Below is a small trained network, with its code and all its weights. Each question gives an input and a target symbol and asks what happens when units are switched off, that is, made to give their printed mean instead of their output.

import numpy as np


def w(rows, s, z=0):
    codes = np.array(rows[::2]) - 128.0
    scale = np.full(codes.shape[1], s)
    scale[-1] = z or s
    return codes * scale


def f(y):
    return y / 2 * (1 + np.tanh(0.7978845608 * (y + 0.044715 * y**3)))


def softmax(a):
    e = np.exp(a - a.max(-1, keepdims=True))
    return e / e.sum(-1, keepdims=True)


def log_softmax(a):
    a = a - a.max(-1, keepdims=True)
    return a - np.log(np.exp(a).sum(-1, keepdims=True))


def net(x, mask):
    ids = ['ΓΔΘΞΦΩαβεζηλμστψ'.index(c) for c in x.split()]
    T = len(ids)
    res = E[ids] + P[:T]
    u = 0
    for l in range(2):
        r = res
        for j in range(3):
            rows = slice(2 * j, 2 * j + 2)
            q, k, v = (r @ M[l][rows].T for M in (Q, K, V))
            z = softmax(np.where(np.tri(T) > 0, q @ k.T / 2**0.5, -1e9)) @ v
            o = O[l][rows]
            res = res + np.where(mask[u + j], z, o[:, -1]) @ o[:, :-1]
        u += 3
        y = f(res @ A[l][:, :-1].T + A[l][:, -1])
        res = res + np.where(mask[u : u + 12], y, B[l][:, -1]) @ B[l][:, :-1]
        u += 12
    return log_softmax(res[-1] @ U[:, :-1].T + U[:, -1])


Q, K, V, O, A, B = {}, {}, {}, {}, {}, {}
E = w([
[38,114,116,144],'Γ',
[191,149,219,237],'Δ',
[121,180,78,114],'Θ',
[118,6,115,127],'Ξ',
[158,93,55,143],'Φ',
[27,186,97,149],'Ω',
[143,131,86,99],'α',
[123,132,40,158],'β',
[85,61,132,100],'ε',
[157,164,37,150],'ζ',
[57,120,129,90],'η',
[87,109,80,156],'λ',
[162,42,112,74],'μ',
[76,143,124,82],'σ',
[147,112,110,74],'τ',
[114,106,27,242],'ψ',
],0.012)
P = w([
[71,137,196,142],'0',
[59,130,46,164],'1',
[83,115,20,132],'2',
[88,111,13,126],'3',
[100,99,8,110],'4',
[100,89,11,105],'5',
[94,76,7,99],'6',
[68,62,3,90],'7',
],0.007)
Q[0] = w([
[194,217,250,98],'0.h1',
[91,124,76,67],'0.h1',
[87,51,172,181],'0.h2',
[66,72,42,182],'0.h2',
[122,124,103,195],'0.h3',
[123,140,106,146],'0.h3',
],0.012)
K[0] = w([
[104,104,33,102],'0.h1',
[161,152,133,154],'0.h1',
[147,164,118,154],'0.h2',
[173,163,255,174],'0.h2',
[119,113,97,105],'0.h3',
[152,134,125,96],'0.h3',
],0.019)
V[0] = w([
[95,137,202,7],'0.h1',
[207,111,111,131],'0.h1',
[86,48,126,151],'0.h2',
[109,236,88,167],'0.h2',
[108,105,93,146],'0.h3',
[134,99,127,127],'0.h3',
],0.014)
O[0] = w([
[87,225,199,25,46],'0.h1',
[45,81,1,120,33],'0.h1',
[51,46,237,216,217],'0.h2',
[233,172,94,154,156],'0.h2',
[170,192,187,126,253],'0.h3',
[122,146,134,91,141],'0.h3',
],0.009,0.0049)
A[0] = w([
[183,174,89,150,144],'0.n1',
[204,66,160,122,146],'0.n2',
[43,51,76,143,144],'0.n3',
[115,182,205,77,104],'0.n4',
[240,153,113,105,172],'0.n5',
[173,182,204,151,77],'0.n6',
[144,156,177,155,96],'0.n7',
[129,117,165,113,113],'0.n8',
[96,35,125,89,153],'0.n9',
[81,129,3,108,254],'0.n10',
[155,40,115,17,198],'0.n11',
[82,194,118,196,148],'0.n12',
],0.0069,0.0048)
B[0] = w([
[78,115,157,124,178],'0.n1',
[136,227,148,115,175],'0.n2',
[145,70,43,107,224],'0.n3',
[95,111,68,83,197],'0.n4',
[61,169,118,137,178],'0.n5',
[214,172,75,87,175],'0.n6',
[189,152,97,120,153],'0.n7',
[126,113,111,141,138],'0.n8',
[111,129,70,175,174],'0.n9',
[122,93,3,43,253],'0.n10',
[89,229,48,155,154],'0.n11',
[219,61,171,73,172],'0.n12',
],0.0054,0.0061)
Q[1] = w([
[30,114,169,153],'1.h1',
[144,22,108,202],'1.h1',
[74,73,135,156],'1.h2',
[171,115,181,174],'1.h2',
[255,4,69,180],'1.h3',
[237,139,58,185],'1.h3',
],0.0057)
K[1] = w([
[179,86,109,205],'1.h1',
[138,162,208,178],'1.h1',
[153,114,108,141],'1.h2',
[158,92,171,153],'1.h2',
[254,145,120,237],'1.h3',
[206,222,178,200],'1.h3',
],0.0068)
V[1] = w([
[202,127,209,109],'1.h1',
[128,59,91,158],'1.h1',
[114,134,52,61],'1.h2',
[183,157,214,178],'1.h2',
[215,182,106,163],'1.h3',
[152,156,2,115],'1.h3',
],0.0085)
O[1] = w([
[203,154,148,80,193],'1.h1',
[150,110,33,199,111],'1.h1',
[109,201,255,146,151],'1.h2',
[104,119,26,79,73],'1.h2',
[158,191,84,78,195],'1.h3',
[61,245,101,175,2],'1.h3',
],0.0077,0.0072)
A[1] = w([
[36,109,79,127,157],'1.n1',
[234,110,129,187,119],'1.n2',
[156,153,206,145,254],'1.n3',
[130,184,22,209,144],'1.n4',
[121,253,168,147,162],'1.n5',
[115,69,104,57,140],'1.n6',
[157,137,43,80,162],'1.n7',
[133,117,64,126,50],'1.n8',
[159,89,64,119,49],'1.n9',
[104,128,115,254,203],'1.n10',
[8,113,87,200,141],'1.n11',
[122,144,164,114,239],'1.n12',
],0.0073,0.0052)
B[1] = w([
[182,138,116,212,158],'1.n1',
[26,178,170,85,236],'1.n2',
[2,129,150,146,195],'1.n3',
[150,121,202,93,247],'1.n4',
[23,151,5,110,176],'1.n5',
[189,178,50,144,211],'1.n6',
[97,56,119,194,254],'1.n7',
[77,146,170,190,158],'1.n8',
[27,164,146,221,192],'1.n9',
[207,203,157,105,209],'1.n10',
[202,203,180,152,184],'1.n11',
[54,105,84,141,177],'1.n12',
],0.0054,0.0081)
U = w([
[236,122,146,85,220],'Γ',
[130,137,121,134,173],'Δ',
[65,142,76,132,72],'Θ',
[167,100,152,155,2],'Ξ',
[205,158,182,127,138],'Φ',
[146,154,81,86,95],'Ω',
[77,139,114,141,165],'α',
[148,142,129,137,176],'β',
[102,76,149,112,164],'ε',
[137,189,127,138,85],'ζ',
[160,150,189,82,121],'η',
[102,63,1,150,201],'λ',
[113,145,185,152,67],'μ',
[104,156,152,98,152],'σ',
[57,133,126,142,115],'τ',
[104,133,97,188,2],'ψ',
],0.0084,0.0032)

Each question gives the input, a string of symbols that net reads in full, and the target symbol t.
The units are the heads (2 rows each of Q, K, V and O) and the neurons (one row each of A and B). Each row of codes is followed by its name. A weight is (code - 128) times the scale printed after its matrix; where a second scale follows, it is the last column's (O, A, B and U).
mask holds one flag per unit, layer by layer, with each layer's heads first. A switched-off unit (its flag False) gives its mean, the last column of its rows in O or B, instead of its output. The means were averaged over made-up inputs and are rounded, as every weight is.
A unit's drop is (log p(t) with every unit on - log p(t) with that unit switched off) / (log p(t) with every unit on - log p(t) with every unit switched off).
The circuit of an input: a set's keep is (log p(t) with only the set's units on - log p(t) with every unit switched off) / (log p(t) with every unit on - log p(t) with every unit switched off). Starting from the 12 units with the biggest drops (on a tie, the unit counted first), units are removed one at a time, each time the one whose removal leaves the highest keep (on an exact tie, the one counted first), for as long as the keep stays at least 0.8.
units of the circuit, in order: the units of the circuit, biggest drop first
unit that matters most: the unit with the biggest drop
top k neurons: the k neurons with the biggest drops, biggest first
k most important neurons of layer l: the k neurons of layer l with the biggest drops, biggest first
which heads matter: for each layer, one digit per head in row order, 1 if its drop is at least 0.15 and else 0, layers parted by /
input λ λ Γ η, target λ: unit that matters most : 1.h2
input Θ Ω Ω ε λ, target Θ: units of the circuit, in order : 0.h2, 1.n5, 1.h3
input ε τ Φ λ Φ ε η Φ, target ε: which heads matter : 110 / 001
input Φ Γ ε Ξ Ω ψ τ Ω, target Φ: which heads matter : 100 / 111
input λ Ξ λ λ η λ, target λ: which heads matter : 110 / 010
input ζ σ Φ Ω λ ψ σ, target ζ: units of the circuit, in order : 1.h3, 0.h2, 1.h2
input ε β ε ψ, target ε: units of the circuit, in order : 0.h1, 0.h2, 1.h3
input ε Φ Ξ β, target ε: which heads matter : 110 / 001
input λ Δ Δ Γ, target λ: which heads matter : 000 / 000
input Ξ Ξ τ λ Ξ Γ, target Ξ: which heads matter : 010 / 101
input ψ ε Γ, target ψ: which heads matter : 110 / 110
input η μ ζ λ η, target η: 2 most important neurons of layer 1 : 1.n7, 1.n9
input ε ζ Δ ζ, target λ: 3 most important neurons of layer 0 : 0.n10, 0.n4, 0.n11
input λ λ μ, target λ: top neuron : 0.n10
input τ τ ε ε Δ η, target λ: which heads matter : 100 / 001
input ψ ζ α λ, target ψ: which heads matter : 110 / 110
input λ Δ λ, target λ: which heads matter : 000 / 000
input Φ Θ ζ τ ζ η ε Θ, target Φ: 2 most important neurons of layer 1 : 1.n11, 1.n10
input λ Δ ψ, target λ: top 2 neurons : 1.n7, 0.n10
input μ ζ ζ ζ, target μ: unit that matters most : 0.h2
